Each row is followed by its group and then its class within the group.
| -1.543 | -3.443 | -0.935 |  0.848 |  0.659 |  0.558 | -0.915 | -0.703 | -2.731 | -1.018 | -0.497 | -0.100 | -0.750 |  2.197 | -0.395 | -0.275 |  2.126 | -0.923 |  2.082 |  2.264 | -0.963 | -0.531 |  0.336 | -0.562 |  0.714 | -0.157 |  0.239 |  0.552 | -1.480 | -0.315 |  2.481 |  1.303 | -5.428 | -0.420 |  0.021 |  1.644 |  0.605 | -0.122 |	X Z91
| -1.105 | -1.658 |  1.342 |  0.650 | -0.131 |  0.035 | -0.594 |  1.371 | -1.317 | -2.972 | -2.865 | -2.231 | -1.494 |  2.340 | -1.569 | -0.791 |  3.854 |  0.354 |  3.910 |  0.843 |  2.382 |  1.205 |  0.732 | -1.187 |  0.246 |  0.762 | -1.424 | -1.215 | -0.367 | -2.737 |  3.094 |  0.458 | -0.596 | -0.034 | -0.318 |  1.291 |  0.410 | -0.148 |	P Z502
| -1.094 | -2.015 | -2.491 |  3.054 | -0.551 | -0.112 |  0.121 | -0.902 | -0.326 | -0.449 | -1.492 |  1.241 | -1.251 |  1.188 | -0.399 | -1.094 |  3.461 | -0.696 |  1.607 |  3.353 | -0.043 |  0.648 | -0.380 | -0.853 |  1.988 |  1.799 |  1.353 |  2.973 | -0.877 | -0.716 |  4.609 |  1.463 | -6.167 | -1.742 |  1.481 |  1.551 |  0.727 |  0.075 |	X Z246
| -0.915 | -1.180 |  0.463 |  0.545 |  0.614 |  0.494 |  0.074 |  0.826 | -1.273 | -0.343 | -3.271 | -1.272 |  0.485 |  1.699 | -1.172 | -0.864 |  3.034 |  0.275 |  1.845 |  1.650 |  2.766 |  1.614 |  0.362 | -2.111 |  1.928 |  0.861 |  0.085 |  0.990 | -0.804 | -3.468 |  3.252 |  0.322 | -3.574 | -1.998 | -0.260 |  1.221 |  0.678 | -0.796 |	P Z136
| -1.717 | -3.255 | -0.036 |  1.177 | -0.578 |  1.092 | -1.280 |  0.405 | -1.646 | -1.553 | -1.631 | -0.579 | -1.640 |  2.041 | -2.066 | -0.177 |  3.288 | -0.309 |  3.060 |  2.654 | -1.370 |  0.635 |  1.339 | -0.250 |  0.869 |  0.803 |  0.140 |  0.531 | -1.096 | -0.868 |  1.931 |  1.377 | -5.123 | -0.158 |  0.466 |  1.887 |  0.748 |  0.097 |	X Z91
| -1.137 | -2.082 | -0.398 |  0.651 |  0.005 |  0.822 | -1.351 | -0.151 | -0.854 | -1.009 | -2.128 | -0.352 | -1.517 |  1.723 | -1.326 | -0.995 |  3.433 | -0.420 |  2.576 |  2.717 |  0.363 |  0.026 | -0.132 | -0.974 |  0.950 |  1.065 |  0.054 |  1.264 | -0.681 | -1.274 |  3.787 |  0.850 | -5.580 | -0.752 |  0.718 |  1.314 |  0.283 | -0.281 |	X Z91
| -0.545 | -0.315 | -1.663 |  1.674 |  0.199 |  0.239 | -0.043 | -0.969 | -1.462 |  0.442 | -1.768 |  1.819 | -0.179 |  1.271 | -0.511 | -1.531 |  2.360 | -0.476 |  2.557 |  2.969 |  2.393 |  0.648 | -0.492 | -1.951 |  1.902 |  0.777 |  0.627 |  1.741 | -1.170 | -2.961 |  4.222 |  0.032 | -4.846 | -2.303 |  0.713 |  1.392 |  0.776 | -0.956 |	P Z136
| -1.158 | -1.938 | -0.747 |  3.251 |  0.097 | -0.799 |  0.279 | -0.381 | -1.208 | -2.316 | -0.722 |  0.582 | -1.126 |  1.084 | -1.231 | -0.259 |  2.943 | -0.538 |  1.757 |  2.607 |  0.207 |  0.748 |  1.515 | -1.415 |  1.261 |  1.175 |  0.283 |  1.770 | -1.440 | -2.973 |  2.802 |  0.919 | -4.073 | -0.865 |  0.716 |  1.111 |  0.433 |  0.018 |	X Z246
| -1.058 |  1.537 | -1.126 |  1.317 | -0.181 | -0.769 |  0.036 | -0.083 | -1.243 |  0.840 | -0.076 |  0.523 |  0.610 |  1.018 | -0.548 | -0.913 |  0.679 |  0.865 |  1.231 |  1.258 | -0.745 |  0.920 |  0.869 | -0.220 | -0.508 | -1.513 |  0.831 |  2.600 | -1.581 | -0.633 |  0.397 | -1.380 | -2.243 | -2.248 |  0.306 |  0.087 |  1.076 |  0.285 |	P Z136
| -0.660 | -1.720 | -0.262 |  1.279 |  0.143 |  1.020 | -0.623 |  0.627 | -1.157 |  0.144 | -2.069 | -2.163 | -1.267 |  1.496 | -2.178 | -1.286 |  3.471 |  0.509 |  2.733 |  1.850 |  0.541 |  0.474 |  0.152 | -0.702 |  0.301 | -0.203 | -0.566 |  0.547 | -0.269 | -1.812 |  1.480 | -0.224 | -1.605 | -3.028 |  0.461 |  1.595 |  0.830 |  0.531 |	P Z502
| -0.761 | -1.765 | -0.740 | -0.653 |  0.659 |  1.408 | -1.178 |  0.099 | -2.024 |  4.086 | -0.869 | -0.891 | -0.441 |  1.966 | -1.061 | -0.984 |  2.828 |  0.063 |  2.681 |  3.012 | -3.766 | -0.098 |  0.775 | -0.064 |  0.173 | -0.254 |  0.206 |  1.390 | -1.298 |  0.617 |  1.644 |  0.052 | -4.810 | -2.129 |  0.770 |  1.442 |  1.147 |  0.883 |	P Z136
